Each row is followed by its group and then its class within the group.
[ -2.6   1.4   9.8  62.9  -1.4  -7.2  -0.7  -4.6   0.1 -16.2  -1.3   2.4
  11.2 -10.0  -7.2   2.6 -15.4   5.9  -7.3   0.8  -7.9  -3.5   0.0  -5.0
  -1.4  -4.4 -30.5 -40.1  -1.1  -4.6  -7.8  -0.4  -4.9  14.3   2.8  -5.9
  20.0 -11.0   7.7  39.2  16.8   1.4  -8.3   3.7   7.2  -5.7   7.0  13.2
  19.9   2.2 -19.0 -13.4   6.1  -2.6   3.6  10.8  -0.5   0.5]
B <41>
[ -6.4   1.3   7.1  36.6   5.0  -1.7  -1.5  -3.2  -2.7 -18.1  -2.2  -4.9
  10.6  -5.1  -7.0   7.8  23.0 -13.3  -1.4  -1.4 -15.5 -14.3  -2.9  -7.5
 -16.7   2.5 -22.4 -60.7   5.0  -1.0   4.8   5.9 -14.5   8.3  -2.5  -6.6
  29.4  -8.9   2.6  24.5   1.7   0.3  -1.1  -3.4  18.2  10.4  26.4  15.9
   1.0   0.7 -12.8 -25.6  -5.2  -7.6   1.1   1.1   2.2  -3.7]
B <41>
[ -9.1 -15.1  12.4 -15.2  -0.8  14.6  -3.3   2.3 -10.1  14.2  17.7  -4.9
  -8.1 -13.1  33.2   1.2 -67.6  -0.7  -8.7  -3.1   6.6  -7.5   7.1   6.2
  -0.7  20.1  13.3   7.1   3.0   4.4 -28.9  -6.7   4.1 -31.6  -2.8   6.7
   6.1   7.8   3.5 -27.4 -28.6 -15.1   0.2  19.1 -10.8   5.3  -2.8 -19.5
 -28.3   4.9  23.9  38.1  -2.3  -9.9 -21.2  -6.6  -6.2  -0.6]
S <42>
[  0.4  -5.9   7.7  41.0   0.9   1.9 -10.1  -3.7   2.7 -11.4  14.0   3.0
   1.6 -13.3   8.3   1.4 -29.0   5.3   4.1   8.8  -5.9   1.8   5.7   8.9
  -3.0 -25.9 -31.9 -29.5   2.1  -4.2   5.5  -5.0 -11.6   1.4   3.6  -1.4
  17.7  -6.0  -8.2  -3.2 -11.3   3.9  -6.1   1.3  -0.2  -2.4  -6.3  20.5
  27.0  -4.5  -2.3  -0.4   2.6   9.3   5.6   1.7   1.0  -0.4]
B <41>
[  4.7   2.7  -4.7 -19.5  -2.3  18.1  10.2   1.5  -8.5  16.0  -1.1   3.1
  -5.7  21.4  -9.3  -0.7  26.7  -9.0   5.4 -71.2   5.2 -17.4  -7.2  -2.3
 -15.7  35.0  21.3 -16.1   7.1   3.9   6.7   2.1 -14.5 -12.1  -7.6  10.9
  -9.9  -9.4   8.2  11.0  13.5  -3.5  -0.1  -5.9  -6.5  26.4   5.9   8.3
 -52.1  -5.3  10.4 -13.9   0.8 -20.7   5.0 -16.5   5.8  -3.8]
S <35>
[ -2.9  -2.0  10.2  56.2   1.8 -16.6  -2.5  -3.7  -1.1 -18.7  -8.0   3.2
   8.1   4.9   0.3   7.4  30.4   1.3  -3.0  16.5   0.6  -1.9   9.8  -4.4
  -1.6   0.3 -25.2 -34.5   5.7  -9.6 -19.1 -15.6  -0.8  11.5  -0.6  -0.9
  30.2  -9.9   1.5  20.3  15.9  -4.9  -2.3  -0.5  13.6   6.6  23.9  -1.8
  14.1  -3.7 -20.2  -9.8  -0.2  -8.2  -2.0   8.7   7.9  -3.4]
B <41>
[ -2.5  -3.2   5.2  36.2  -1.0  -9.3  -3.2  -5.8   5.5 -16.7 -10.1  -6.1
   4.6 -10.5  -0.9  -0.4  21.6   3.5   2.2  30.8 -13.8   2.4  -3.2  -0.7
  -4.0  -5.6 -26.1 -29.2   2.8  -8.8  -0.6   8.1   1.0  14.5  -4.0  -3.8
  19.7 -12.0  -5.4  24.1  -3.2  -0.9  -4.2   1.7  20.3 -10.9  18.0  11.0
  21.0  -0.2 -12.5 -12.9   8.0   8.2  -0.9   8.8   3.1   1.8]
B <41>
[ -2.1  -3.4   8.1  47.8  -1.9  -2.5   4.6   1.4  13.6 -24.0 -12.4   1.4
   9.9 -18.8 -13.3  -0.6  14.9   0.2  -2.8  26.5 -13.6   0.9   1.9 -13.0
  -1.5 -23.3 -25.4 -57.1   4.7  -9.4  14.1   1.4  -2.1  27.4   6.7 -14.3
  26.6 -10.1   1.1  46.3  10.8   2.2  -2.1  -3.6  23.1  -7.9  15.5  20.6
  40.3  -2.8 -10.9 -25.3   0.5  11.1   4.6   2.5   4.3  -2.3]
B <41>
[ -2.3  -2.2   9.4  22.6   5.1 -12.2   4.5  -0.1  -9.6 -11.6  -1.3  -5.2
   9.8   9.0   5.4   8.7  12.4   3.6  -4.0  25.0  -5.6 -13.2  -9.9  -4.1
  -3.1   7.9  11.9 -30.6   1.3 -10.3 -22.5   2.5  -2.0   4.3   3.8   2.0
  28.7  -5.9  -3.9   4.4  -5.4   1.1   8.5   6.4   2.1   6.7  21.5  -5.1
  -1.5   2.5  -9.4  -3.0  -0.6 -16.7  -2.8  10.2  -1.0   2.0]
B <43>
[ -3.0  -0.4   4.4 -22.6  -1.4  12.7   0.2   1.7  -0.4   8.7   8.1  -0.1
 -12.2  -5.5   5.0   0.9 -20.6   2.2   0.3 -15.3   9.2 -14.4  10.2   4.2
  -1.3  22.2 -11.5   9.6   2.8   5.1 -23.3  -9.5   4.9 -21.8  -3.6   8.1
   2.3   0.7  -1.3 -11.8 -18.2  -8.1  -0.4   2.8  -4.4  17.6  -0.4 -12.6
 -26.3  -7.0  11.0  11.5   0.2  -4.4 -11.2  -2.4  -3.2  -0.1]
S <35>
[ -2.5  -3.7   5.9  -9.9   1.5   8.2  -1.0   7.5 -12.7  15.9  -4.8   1.0
 -16.1  -0.6   6.0   2.9  -6.9  -5.1  -3.9 -57.5   2.5 -11.8  15.3  -3.5
   0.7  27.9  13.2   0.9   1.0  -1.5  -3.3  -3.5   7.6 -10.1   4.6   0.9
  -9.4   7.3   9.4   9.9  12.2 -12.1  -1.7  -4.6   5.6  16.3   1.2  -3.1
 -33.8  -9.2   3.1   7.1  -3.0 -12.8  -5.8   0.3   3.7   4.3]
S <42>
[ -1.9   4.5   7.1 -23.4  -0.1  10.0   0.4   7.2 -10.6  15.3   2.7   2.3
  -2.0  -2.4  -3.2   0.1 -18.2  -3.0  -3.9 -43.8   3.4 -16.4  13.0  -3.9
  -5.3  31.8  14.8   3.2   2.7   3.3  -9.3  -8.7   6.6 -10.9   1.7   2.6
  -2.5   7.4  14.8  -1.8  -2.0  -9.6  -1.8   4.6   0.1  17.6   4.7  -5.7
 -38.9  -7.6  12.9   3.3 -17.0 -16.8  -8.7   2.5  -0.8   1.4]
S <35>
[ -7.7  -0.1  14.1   6.8   0.2  10.9  -1.7   3.6   8.0  11.9  -1.6  -4.4
  -6.0 -11.3   2.1   2.9   4.5  -3.2  -3.0 -22.0  -7.3 -17.2  -3.1  -0.7
   7.5  23.1  11.2 -15.2   6.5   1.9 -13.6  -2.5   9.0  -9.0  -3.8  -9.1
   5.6  -1.9   7.3  18.2  -0.1  -4.1   7.1   1.2  12.3  19.5  20.4  11.9
 -14.7   4.3  11.0   1.0  -2.8  -5.5 -16.3   1.4   7.0   3.4]
S <42>
[ -4.2   2.2 -10.8  -7.8  -0.2  -1.9  -0.3   2.6  -8.3  13.5  -4.6  -2.1
   4.8  30.4  -9.3   5.5  44.9  -7.7  -0.4 -71.2   1.6 -19.1  -1.7   1.1
  -7.7  25.2  17.7 -15.8  -9.2   7.4  16.4   1.4 -10.9  -5.7  -0.5  -4.2
 -13.9  -7.1   6.2  22.1  33.5  -4.3   1.9 -12.0  -1.3  27.0  -1.0   9.1
 -49.6 -14.2   7.5 -14.6  -4.7 -20.2  14.4  -6.8   1.1  -2.5]
S <35>
[  2.7  -3.5   1.1  47.0   1.1 -26.2   4.8  -9.7 -11.2 -26.7   5.3  -2.8
  11.6  11.1  -3.4   5.5  14.6   7.9  10.4  11.3 -15.6   3.0  -7.1 -15.9
 -12.6 -14.6 -27.9 -50.7   3.9 -11.8   3.4  -4.4  -9.0  20.5   3.3   5.3
  43.9 -12.6   1.9  10.4  -3.1   1.9  -7.5  -4.6  -0.2  -4.1   6.0   1.9
  25.6   1.2 -15.8 -19.1   5.1  -7.6  15.5  13.3 -11.3  -8.9]
B <43>
[ -3.1  -4.5   2.6  34.0  -0.4 -18.8   8.8  -1.3  -9.0 -16.9  -4.6  -8.0
  10.6   0.5   0.0   6.8  -3.2   5.7 -11.1  21.9 -14.7  -1.8   0.0 -18.0
 -10.2 -13.3 -12.7 -38.1  14.8  -8.6 -12.9   3.2  -1.2  11.9 -10.9  -1.4
  35.9 -10.5   7.6  17.6   3.6  -0.1  -6.4   2.9  -2.7  -2.9  15.7   2.8
  14.2   0.6  -8.6 -11.3   1.5 -13.3 -15.7   7.4   0.2   0.5]
B <43>
[  0.9   7.0   4.7 -29.6   4.9  16.0  -1.3   4.5 -11.0  17.6 -11.2  -1.1
   0.5  17.8   1.2   0.5 -11.7   7.9 -26.3 -71.2   9.0 -19.6  -4.2 -13.4
   0.7  38.4  27.0 -21.5  -4.9   5.5  12.6  -6.7  -6.4 -12.6   0.2   8.2
 -14.4   8.4   4.7  -7.8   9.0  -9.8  -4.0  -6.3   7.3  21.1  -3.5   5.3
 -71.2  -3.4   9.8   7.5   0.9 -22.9  11.7  -0.4  -3.6   3.5]
S <42>
